Below are the code and all the weights of a small trained network. Each question names an input and a target symbol and asks about switching units off, where a switched-off unit gives its printed mean instead of its output.

import numpy as np


def w(rows, s, z=0):
    codes = np.array(rows[::2]) - 128.0
    scale = np.full(codes.shape[1], s)
    scale[-1] = z or s
    return codes * scale


def norm(h):
    return h / np.sqrt((h * h).mean(-1, keepdims=True) + 1e-5)


def f(y):
    return y / 2 * (1 + np.tanh(0.7978845608 * (y + 0.044715 * y**3)))


def softmax(a):
    e = np.exp(a - a.max(-1, keepdims=True))
    return e / e.sum(-1, keepdims=True)


def log_softmax(a):
    a = a - a.max(-1, keepdims=True)
    return a - np.log(np.exp(a).sum(-1, keepdims=True))


def net(x, mask):
    ids = ['ΘΛΞΠΦΨαβδεζηστω'.index(c) for c in x.split()]
    T = len(ids)
    res = E[ids] + P[:T]
    u = 0
    for l in range(3):
        q, k, v = (norm(res) @ M[l].T for M in (Q, K, V))
        z = softmax(np.where(np.tri(T) > 0, q @ k.T / 4**0.5, -1e9)) @ v
        res = res + np.where(mask[u], z, O[l][:, -1]) @ O[l][:, :-1]
        u += 1
        y = f(norm(res) @ A[l][:, :-1].T + A[l][:, -1])
        res = res + np.where(mask[u : u + 4], y, B[l][:, -1]) @ B[l][:, :-1]
        u += 4
    return log_softmax(norm(res)[-1] @ U[:, :-1].T + U[:, -1])


Q, K, V, O, A, B = {}, {}, {}, {}, {}, {}
E = w([
[96,126,109],'Θ',
[132,145,138],'Λ',
[85,114,8],'Ξ',
[136,135,164],'Π',
[98,46,53],'Φ',
[152,158,70],'Ψ',
[122,106,191],'α',
[93,121,5],'β',
[84,63,25],'δ',
[118,85,194],'ε',
[120,88,195],'ζ',
[164,147,92],'η',
[96,114,8],'σ',
[85,77,12],'τ',
[199,87,166],'ω',
],0.0025)
P = w([
[61,165,159],'0',
[182,189,156],'1',
[185,86,72],'2',
[57,155,128],'3',
[175,186,168],'4',
[198,70,17],'5',
[56,158,129],'6',
[173,190,170],'7',
[204,79,5],'8',
[53,162,129],'9',
],0.003)
Q[0] = w([
[98,176,162],'0.h0',
[83,251,131],'0.h0',
[95,2,86],'0.h0',
[57,253,182],'0.h0',
],0.0023)
K[0] = w([
[87,155,87],'0.h0',
[27,206,66],'0.h0',
[200,190,118],'0.h0',
[37,67,3],'0.h0',
],0.0029)
V[0] = w([
[139,204,107],'0.h0',
[251,198,107],'0.h0',
[178,119,154],'0.h0',
[175,111,171],'0.h0',
],0.0025)
O[0] = w([
[92,229,245,222],'0.h0',
[161,2,24,255],'0.h0',
[241,108,98,131],'0.h0',
[197,126,91,118],'0.h0',
],0.0014,0.00048)
A[0] = w([
[226,156,207,78],'0.n0',
[208,242,84,79],'0.n1',
[62,143,251,235],'0.n2',
[4,151,160,6],'0.n3',
],0.0038,0.002)
B[0] = w([
[13,142,56,161],'0.n0',
[150,46,164,176],'0.n1',
[203,76,73,252],'0.n2',
[113,135,253,117],'0.n3',
],0.0046,0.0015)
Q[1] = w([
[191,109,4],'1.h0',
[184,174,69],'1.h0',
[190,106,32],'1.h0',
[184,176,74],'1.h0',
],0.0041)
K[1] = w([
[98,195,240],'1.h0',
[53,134,183],'1.h0',
[101,177,253],'1.h0',
[86,82,210],'1.h0',
],0.004)
V[1] = w([
[135,156,216],'1.h0',
[183,160,157],'1.h0',
[66,215,89],'1.h0',
[12,103,249],'1.h0',
],0.0019)
O[1] = w([
[16,126,157,92],'1.h0',
[41,144,219,149],'1.h0',
[145,69,95,93],'1.h0',
[2,134,32,2],'1.h0',
],0.002,0.00087)
A[1] = w([
[21,154,95,134],'1.n0',
[78,30,86,93],'1.n1',
[23,4,214,10],'1.n2',
[93,120,154,200],'1.n3',
],0.0029,0.0012)
B[1] = w([
[221,91,67,90],'1.n0',
[174,242,201,176],'1.n1',
[88,4,72,2],'1.n2',
[247,195,79,123],'1.n3',
],0.0024,0.00075)
Q[2] = w([
[72,91,40],'2.h0',
[64,83,198],'2.h0',
[190,152,54],'2.h0',
[121,2,127],'2.h0',
],0.0088)
K[2] = w([
[61,113,1],'2.h0',
[215,141,105],'2.h0',
[36,104,149],'2.h0',
[198,26,70],'2.h0',
],0.0087)
V[2] = w([
[132,254,38],'2.h0',
[85,65,97],'2.h0',
[74,169,187],'2.h0',
[123,59,65],'2.h0',
],0.0043)
O[2] = w([
[101,251,46,254],'2.h0',
[49,121,142,120],'2.h0',
[199,220,189,22],'2.h0',
[47,116,129,187],'2.h0',
],0.0031,0.00082)
A[2] = w([
[228,2,6,5],'2.n0',
[206,142,154,151],'2.n1',
[147,122,207,81],'2.n2',
[135,127,203,31],'2.n3',
],0.004,0.0031)
B[2] = w([
[232,138,101,254],'2.n0',
[51,106,137,188],'2.n1',
[97,166,118,91],'2.n2',
[97,254,145,69],'2.n3',
],0.0048,0.0021)
U = w([
[16,161,202,142],'Θ',
[138,144,231,72],'Λ',
[62,179,87,47],'Ξ',
[126,107,210,69],'Π',
[16,4,101,29],'Φ',
[182,252,141,230],'Ψ',
[106,79,172,36],'α',
[82,187,54,123],'β',
[46,93,77,75],'δ',
[110,39,170,41],'ε',
[109,51,165,33],'ζ',
[164,153,175,72],'η',
[96,160,86,17],'σ',
[70,125,71,67],'τ',
[233,60,100,250],'ω',
],0.013,0.0026)

Each question gives the input, a string of symbols that net reads in full, and the target symbol t.
The units are the heads (4 rows each of Q, K, V and O) and the neurons (one row each of A and B). Each row of codes is followed by its name. A weight is (code - 128) times the scale printed after its matrix; where a second scale follows, it is the last column's (O, A, B and U).
mask holds one flag per unit, layer by layer, with each layer's heads first. A switched-off unit (its flag False) gives its mean, the last column of its rows in O or B, instead of its output. The means were averaged over made-up inputs and are rounded, as every weight is.
A unit's drop is (log p(t) with every unit on - log p(t) with that unit switched off) / (log p(t) with every unit on - log p(t) with every unit switched off).
The circuit of an input: a set's keep is (log p(t) with only the set's units on - log p(t) with every unit switched off) / (log p(t) with every unit on - log p(t) with every unit switched off). Starting from the 12 units with the biggest drops (on a tie, the unit counted first), units are removed one at a time, each time the one whose removal leaves the highest keep (on an exact tie, the one counted first), for as long as the keep stays at least 0.8.
units of the circuit, in order: the units of the circuit, biggest drop first
k most important neurons: the k neurons with the biggest drops, biggest first
k most important neurons of layer l: the k neurons of layer l with the biggest drops, biggest first
input Ψ ω β Ξ ω ε Ψ δ, target Ψ: 2 most important neurons of layer 1 -> 1.n1; 1.n2
input Ψ Θ ω ω ω, target Ψ: units of the circuit, in order -> 2.h0; 0.n0; 0.n3; 1.h0
input Φ ω Ψ δ Φ, target Φ: 3 most important neurons -> 0.n3; 0.n2; 1.n2
input Ψ ω ω ω ω Ξ ω δ, target Ψ: 4 most important neurons -> 0.n3; 1.n2; 0.n2; 0.n0
input Φ Φ ω Φ Θ, target Φ: units of the circuit, in order -> 0.n3; 2.h0; 2.n0; 1.h0
input Ψ η ω ω ω Φ Φ α, target Ψ: 3 most important neurons -> 0.n0; 0.n3; 1.n0
input Φ Λ Ξ Ξ ω, target Φ: 4 most important neurons -> 0.n0; 0.n3; 1.n2; 2.n0
input Ψ Λ ω δ Φ, target Ψ: units of the circuit, in order -> 2.h0; 0.n2
input Ψ Λ Ψ ε β τ ω β, target Ψ: 3 most important neurons -> 0.n3; 0.n0; 0.n2
input Ψ Ψ η Ψ Ψ Π Θ, target Θ: 2 most important neurons -> 0.n3; 2.n0
input Φ ω δ Φ ω τ Ψ, target Ψ: units of the circuit, in order -> 2.h0; 0.n3; 0.h0
input β ω α Φ Ψ, target β: 2 most important neurons -> 0.n3; 0.n0
input β η Φ ω ω, target β: units of the circuit, in order -> 0.n0; 0.n3; 2.h0; 1.h0
input Θ Ψ ω Π Ψ, target Θ: 2 most important neurons -> 0.n3; 0.n2
input Θ β ζ Λ ω ω β Φ, target Θ: 2 most important neurons of layer 0 -> 0.n2; 0.n3
input β δ Ξ Φ Φ β β Ψ, target β: units of the circuit, in order -> 2.h0; 2.n0
input Θ Ψ ω Ξ ω, target Θ: 3 most important neurons -> 0.n3; 0.n0; 2.n0
input Φ η ω τ β ω ζ Ψ, target Φ: 4 most important neurons -> 0.n3; 1.n2; 2.n0; 0.n0
input Ψ Ξ σ ω τ, target Ψ: 4 most important neurons -> 0.n3; 0.n0; 0.n2; 1.n3
input β Φ ω Ξ ε, target β: 2 most important neurons -> 0.n0; 0.n3
input Π β δ δ β Ψ Φ Ψ Λ Θ, target Θ: 2 most important neurons -> 2.n0; 0.n3
input Ψ Φ δ Θ ε σ ω β, target Ψ: 2 most important neurons of layer 0 -> 0.n0; 0.n3
input Θ ζ Φ Φ ω η Ξ δ, target Θ: 3 most important neurons -> 0.n3; 0.n2; 2.n0
input Θ β Θ Ψ δ, target Θ: 2 most important neurons of layer 1 -> 1.n1; 1.n2
input Φ η β ω Ξ β δ Π, target Φ: 3 most important neurons -> 0.n2; 0.n3; 0.n0
input β ω Π Φ Ψ Ψ Θ Φ, target β: 2 most important neurons of layer 1 -> 1.n1; 1.n3
input Ψ β ω Φ τ, target Ψ: 2 most important neurons of layer 1 -> 1.n1; 1.n0
input Θ Ξ ω ω ε Θ ω β, target Θ: most important neuron of layer 2 -> 2.n0
input Θ Θ Ψ Ψ τ, target Θ: 2 most important neurons of layer 2 -> 2.n0; 2.n1
